Below is a small trained network, with its code and all its weights. Each question gives an input and a target symbol and asks what happens when units are switched off, that is, made to give their printed mean instead of their output.

import numpy as np


def w(rows, s, z=0):
    codes = np.array(rows[::2]) - 128.0
    scale = np.full(codes.shape[1], s)
    scale[-1] = z or s
    return codes * scale


def norm(h):
    return h / np.sqrt((h * h).mean(-1, keepdims=True) + 1e-5)


def f(y):
    return y / 2 * (1 + np.tanh(0.7978845608 * (y + 0.044715 * y**3)))


def softmax(a):
    e = np.exp(a - a.max(-1, keepdims=True))
    return e / e.sum(-1, keepdims=True)


def log_softmax(a):
    a = a - a.max(-1, keepdims=True)
    return a - np.log(np.exp(a).sum(-1, keepdims=True))


def net(x, mask):
    ids = ['ΔΣΨαζημ'.index(c) for c in x.split()]
    T = len(ids)
    res = E[ids] + P[:T]
    r = norm(res)
    for j in range(2):
        rows = slice(4 * j, 4 * j + 4)
        q, k, v = (r @ M[0][rows].T for M in (Q, K, V))
        z = softmax(np.where(np.tri(T) > 0, q @ k.T / 4**0.5, -1e9)) @ v
        o = O[0][rows]
        res = res + np.where(mask[j], z, o[:, -1]) @ o[:, :-1]
    y = f(norm(res) @ A[0][:, :-1].T + A[0][:, -1])
    res = res + np.where(mask[2:10], y, B[0][:, -1]) @ B[0][:, :-1]
    return log_softmax(norm(res)[-1] @ U[:, :-1].T + U[:, -1])


Q, K, V, O, A, B = {}, {}, {}, {}, {}, {}
E = w([
[105,131,120,101,104],'Δ',
[236,141,225,187,143],'Σ',
[107,133,101,249,119],'Ψ',
[129,150,149,113,175],'α',
[109,149,133,101,127],'ζ',
[95,77,83,160,232],'η',
[162,89,164,6,125],'μ',
],0.019)
P = w([
[84,124,122,149,142],'0',
[127,142,41,122,170],'1',
[109,175,81,125,114],'2',
[114,165,51,128,132],'3',
[54,61,152,119,170],'4',
[65,158,152,124,107],'5',
[54,109,165,127,131],'6',
[182,115,25,80,157],'7',
[122,194,120,110,107],'8',
[175,163,86,104,106],'9',
[110,1,132,132,113],'10',
[76,177,144,116,142],'11',
[96,121,151,124,103],'12',
],0.0098)
Q[0] = w([
[106,152,122,196,114],'h0',
[134,94,50,125,126],'h0',
[70,7,179,149,170],'h0',
[156,177,44,170,179],'h0',
[126,179,98,120,128],'h1',
[100,114,157,171,101],'h1',
[147,152,152,145,116],'h1',
[80,122,171,137,155],'h1',
],0.016)
K[0] = w([
[27,216,106,192,101],'h0',
[80,7,150,153,185],'h0',
[193,122,7,137,161],'h0',
[35,77,180,153,163],'h0',
[68,111,119,119,124],'h1',
[213,183,103,100,122],'h1',
[156,175,181,180,184],'h1',
[165,129,103,101,146],'h1',
],0.012)
V[0] = w([
[202,2,160,119,243],'h0',
[80,75,61,72,120],'h0',
[92,202,130,144,198],'h0',
[136,160,222,23,151],'h0',
[161,73,155,127,145],'h1',
[126,242,110,50,135],'h1',
[136,165,159,76,137],'h1',
[98,129,182,159,120],'h1',
],0.0095)
O[0] = w([
[73,191,214,133,181,126],'h0',
[82,179,101,147,154,243],'h0',
[108,103,254,179,50,255],'h0',
[49,9,182,161,151,181],'h0',
[134,159,39,149,113,62],'h1',
[81,52,99,136,179,254],'h1',
[178,132,117,92,84,164],'h1',
[61,51,72,131,92,109],'h1',
],0.0071,0.0037)
A[0] = w([
[253,103,157,166,129,5],'n0',
[168,103,196,144,104,48],'n1',
[124,77,98,127,163,234],'n2',
[138,138,193,53,163,170],'n3',
[163,119,129,32,135,169],'n4',
[135,174,151,85,105,100],'n5',
[146,182,92,217,124,54],'n6',
[56,160,120,79,76,214],'n7',
],0.012,0.0034)
B[0] = w([
[152,213,149,96,199,167],'n0',
[144,173,120,108,158,159],'n1',
[142,159,79,158,99,250],'n2',
[206,104,79,114,157,255],'n3',
[215,76,138,158,88,180],'n4',
[184,106,187,161,51,118],'n5',
[62,7,143,199,96,192],'n6',
[143,173,160,89,102,240],'n7',
],0.012,0.0048)
U = w([
[93,101,194,129,156,26],'Δ',
[177,244,138,140,148,243],'Σ',
[99,61,93,197,85,161],'Ψ',
[182,163,114,153,96,190],'α',
[143,186,3,120,102,149],'ζ',
[38,205,73,145,201,114],'η',
[209,53,134,104,115,5],'μ',
],0.012,0.0024)

Each question gives the input, a string of symbols that net reads in full, and the target symbol t.
The units are the heads (4 rows each of Q, K, V and O) and the neurons (one row each of A and B). Each row of codes is followed by its name. A weight is (code - 128) times the scale printed after its matrix; where a second scale follows, it is the last column's (O, A, B and U).
mask holds one flag per unit, heads first, then neurons. A switched-off unit (its flag False) gives its mean, the last column of its rows in O or B, instead of its output. The means were averaged over made-up inputs and are rounded, as every weight is.
A unit's drop is (log p(t) with every unit on - log p(t) with that unit switched off) / (log p(t) with every unit on - log p(t) with every unit switched off).
The circuit of an input: a set's keep is (log p(t) with only the set's units on - log p(t) with every unit switched off) / (log p(t) with every unit on - log p(t) with every unit switched off). Starting from all 10 units, units are removed one at a time, each time the one whose removal leaves the highest keep (on an exact tie, the one counted first), for as long as the keep stays at least 0.8.
circuit, biggest first: the units of the circuit, biggest drop first
k most important neurons: the k neurons with the biggest drops, biggest first
heads that matter: for each layer, one digit per head in row order, 1 if its drop is at least 0.15 and else 0, layers parted by /
drop of u: that unit's drop, to one decimal
input α ζ α Δ α, target Ψ: 2 most important neurons => [n0, n2]
input η ζ Δ, target Σ: heads that matter => 00
input α μ μ Δ Δ, target η: circuit, biggest first => [h0, n6]
input ζ Δ α η η α Δ, target Σ: heads that matter => 10
input η Σ Σ α Δ α η Δ η η α, target ζ: heads that matter => 10
input ζ Δ α μ μ α ζ, target η: circuit, biggest first => [n4]
input Ψ Ψ α α, target α: circuit, biggest first => [h0, n5]
input Ψ η μ α, target α: 2 most important neurons => [n5, n6]
input α ζ α η Δ Δ η Ψ α, target ζ: circuit, biggest first => [h0, n2]
input μ α α, target η: circuit, biggest first => [h0, n4]
input Σ Δ η μ α Δ Σ α Δ Δ, target μ: 2 most important neurons => [n3, n0]
input μ Ψ Δ Δ η η Ψ α Δ η, target η: circuit, biggest first => [h0, n4]
input α α μ Δ ζ Δ Σ Δ, target Ψ: heads that matter => 11
input Ψ Ψ μ Ψ μ Δ μ Δ Δ Δ, target η: circuit, biggest first => [h0]
input μ α Δ α η Ψ Σ Δ η Δ, target μ: 3 most important neurons => [n3, n0, n2]
input Δ Ψ Ψ Δ η μ η μ η Δ Ψ Δ Δ, target ζ: 2 most important neurons => [n6, n2]
input μ Σ Σ μ Ψ Σ Σ α η α, target μ: 2 most important neurons => [n3, n0]
input Ψ α Δ Σ α μ μ η η ζ, target η: 2 most important neurons => [n4, n6]
input Δ Δ η Ψ ζ Δ μ η ζ Δ ζ μ Δ, target ζ: drop of n3 => 0.0
input Δ Σ Δ η Ψ Δ Σ, target Σ: drop of n0 => 2.0
input α μ α, target Δ: drop of h0 => 1.2
input Δ Δ ζ α η η η μ Δ ζ Δ Δ ζ, target Ψ: most important neuron => [n3]
